Here is a tiny trained network, its code and every weight. The questions are about switching its units off for an input and a class, where a switched-off unit gives its printed mean instead of its output.

import numpy as np


def w(rows, s, z=0):
    codes = np.array(rows[::2]) - 128.0
    scale = np.full(codes.shape[1], s)
    scale[-1] = z or s
    return codes * scale


def norm(h):
    return h / np.sqrt((h * h).mean(-1, keepdims=True) + 1e-5)


def f(y):
    return y / 2 * (1 + np.tanh(0.7978845608 * (y + 0.044715 * y**3)))


def log_softmax(a):
    a = a - a.max(-1, keepdims=True)
    return a - np.log(np.exp(a).sum(-1, keepdims=True))


def net(x, mask):
    res = np.array(x, float).reshape(1, 2) / 4 @ E
    u = 0
    for l in range(2):
        y = f(norm(res) @ A[l][:, :-1].T + A[l][:, -1])
        res = res + np.where(mask[u : u + 11], y, B[l][:, -1]) @ B[l][:, :-1]
        u += 11
    return log_softmax(norm(res)[-1] @ U[:, :-1].T + U[:, -1])


A, B = {}, {}
E = w([
[238,93,131,10,175,139,115],'x0',
[156,97,71,204,155,192,16],'x1',
],0.0011)
A[0] = w([
[135,124,119,124,103,116,167,34],'0.n1',
[150,131,69,151,115,189,72,104],'0.n2',
[73,253,69,196,45,153,163,56],'0.n3',
[118,93,173,85,168,125,95,222],'0.n4',
[147,106,136,144,170,141,105,24],'0.n5',
[153,102,109,138,157,160,92,120],'0.n6',
[140,158,102,152,124,142,168,190],'0.n7',
[155,158,87,156,80,165,130,13],'0.n8',
[104,228,64,183,61,144,173,1],'0.n9',
[127,149,133,160,139,134,124,19],'0.n10',
[135,166,135,130,92,111,161,181],'0.n11',
],0.0026,0.0021)
B[0] = w([
[198,217,66,70,112,215,89,61],'0.n1',
[156,122,97,117,197,98,225,161],'0.n2',
[56,34,222,94,51,108,42,227],'0.n3',
[7,56,167,232,57,96,78,245],'0.n4',
[99,211,137,79,147,131,127,58],'0.n5',
[121,149,155,121,69,49,225,150],'0.n6',
[88,57,177,188,175,85,64,199],'0.n7',
[151,147,78,22,146,152,164,48],'0.n8',
[59,84,246,114,74,137,35,117],'0.n9',
[192,171,157,19,70,156,144,49],'0.n10',
[159,93,7,217,233,77,132,205],'0.n11',
],0.0015,0.0011)
A[1] = w([
[148,170,92,160,107,235,74,111],'1.n1',
[215,74,170,4,144,175,90,26],'1.n2',
[138,93,175,103,71,91,156,116],'1.n3',
[136,57,179,135,125,90,88,84],'1.n4',
[112,52,142,154,138,103,139,193],'1.n5',
[93,147,201,83,95,99,182,140],'1.n6',
[140,121,144,96,104,146,105,159],'1.n7',
[112,113,114,115,175,114,154,70],'1.n8',
[89,209,153,89,87,87,175,141],'1.n9',
[140,154,75,160,177,239,69,60],'1.n10',
[114,196,158,73,118,123,215,3],'1.n11',
],0.0037,0.0012)
B[1] = w([
[173,47,120,69,167,107,119,117],'1.n1',
[3,107,181,236,54,152,80,185],'1.n2',
[172,110,118,135,166,125,153,165],'1.n3',
[166,189,87,104,138,86,186,195],'1.n4',
[168,137,140,82,114,145,109,255],'1.n5',
[166,109,79,106,175,160,79,176],'1.n6',
[118,157,80,150,151,146,142,117],'1.n7',
[112,144,161,131,81,76,103,136],'1.n8',
[171,73,93,125,152,150,65,143],'1.n9',
[179,136,79,66,179,92,112,139],'1.n10',
[168,161,72,99,164,71,130,110],'1.n11',
],0.0041,0.0021)
U = w([
[17,10,244,246,10,74,7,252],'0',
[253,5,5,35,253,15,30,252],'1',
[222,220,248,43,13,14,239,218],'2',
[10,252,21,33,232,252,219,4],'3',
[8,240,19,35,232,251,233,4],'4',
[13,244,13,17,207,254,218,4],'5',
[17,248,4,25,202,240,215,4],'6',
],0.0051,0.0048)

Each question gives the input, the list of numbers given to net, and the class t.
The units are the neurons (one row each of A and B). Each row of codes is followed by its name. A weight is (code - 128) times the scale printed after its matrix; where a second scale follows, it is the last column's (A, B and U).
mask holds one flag per neuron, layer by layer. A switched-off neuron (its flag False) gives its mean, the last column of its row in B, instead of its output. The means were averaged over made-up inputs and are rounded, as every weight is.
A unit's drop is (log p(t) with every unit on - log p(t) with that unit switched off) / (log p(t) with every unit on - log p(t) with every unit switched off).
The circuit of an input: a set's keep is (log p(t) with only the set's units on - log p(t) with every unit switched off) / (log p(t) with every unit on - log p(t) with every unit switched off). Starting from the 12 units with the biggest drops (on a tie, the unit counted first), units are removed one at a time, each time the one whose removal leaves the highest keep (on an exact tie, the one counted first), for as long as the keep stays at least 0.8.
units of the circuit, in order: the units of the circuit, biggest drop first
unit that matters most: the unit with the biggest drop
k most important neurons: the k neurons with the biggest drops, biggest first
k most important neurons of layer l: the k neurons of layer l with the biggest drops, biggest first
drop of u: that unit's drop, to one decimal
input [3,1], class 2: unit that matters most => 0.n4
input [-3,-3], class 2: 2 most important neurons => [1.n2 1.n4]
input [7,-7], class 0: 2 most important neurons of layer 0 => [0.n6 0.n2]
input [6,6], class 0: 2 most important neurons of layer 0 => [0.n11 0.n6]
input [-4,-5], class 1: units of the circuit, in order => [1.n2 1.n9]
input [-1,-2], class 2: 2 most important neurons => [1.n2 0.n11]
input [3,2], class 2: 2 most important neurons => [0.n4 1.n2]
input [8,7], class 0: 2 most important neurons of layer 1 => [1.n2 1.n6]
input [-3,6], class 1: 2 most important neurons of layer 1 => [1.n2 1.n10]
input [-1,0], class 2: 2 most important neurons => [1.n4 1.n2]
input [7,4], class 0: drop of 1.n2 => 1.5
input [5,1], class 0: drop of 1.n2 => 0.6
input [0,1], class 2: drop of 1.n1 => 0.1
input [1,1], class 2: most important neuron => [1.n2]
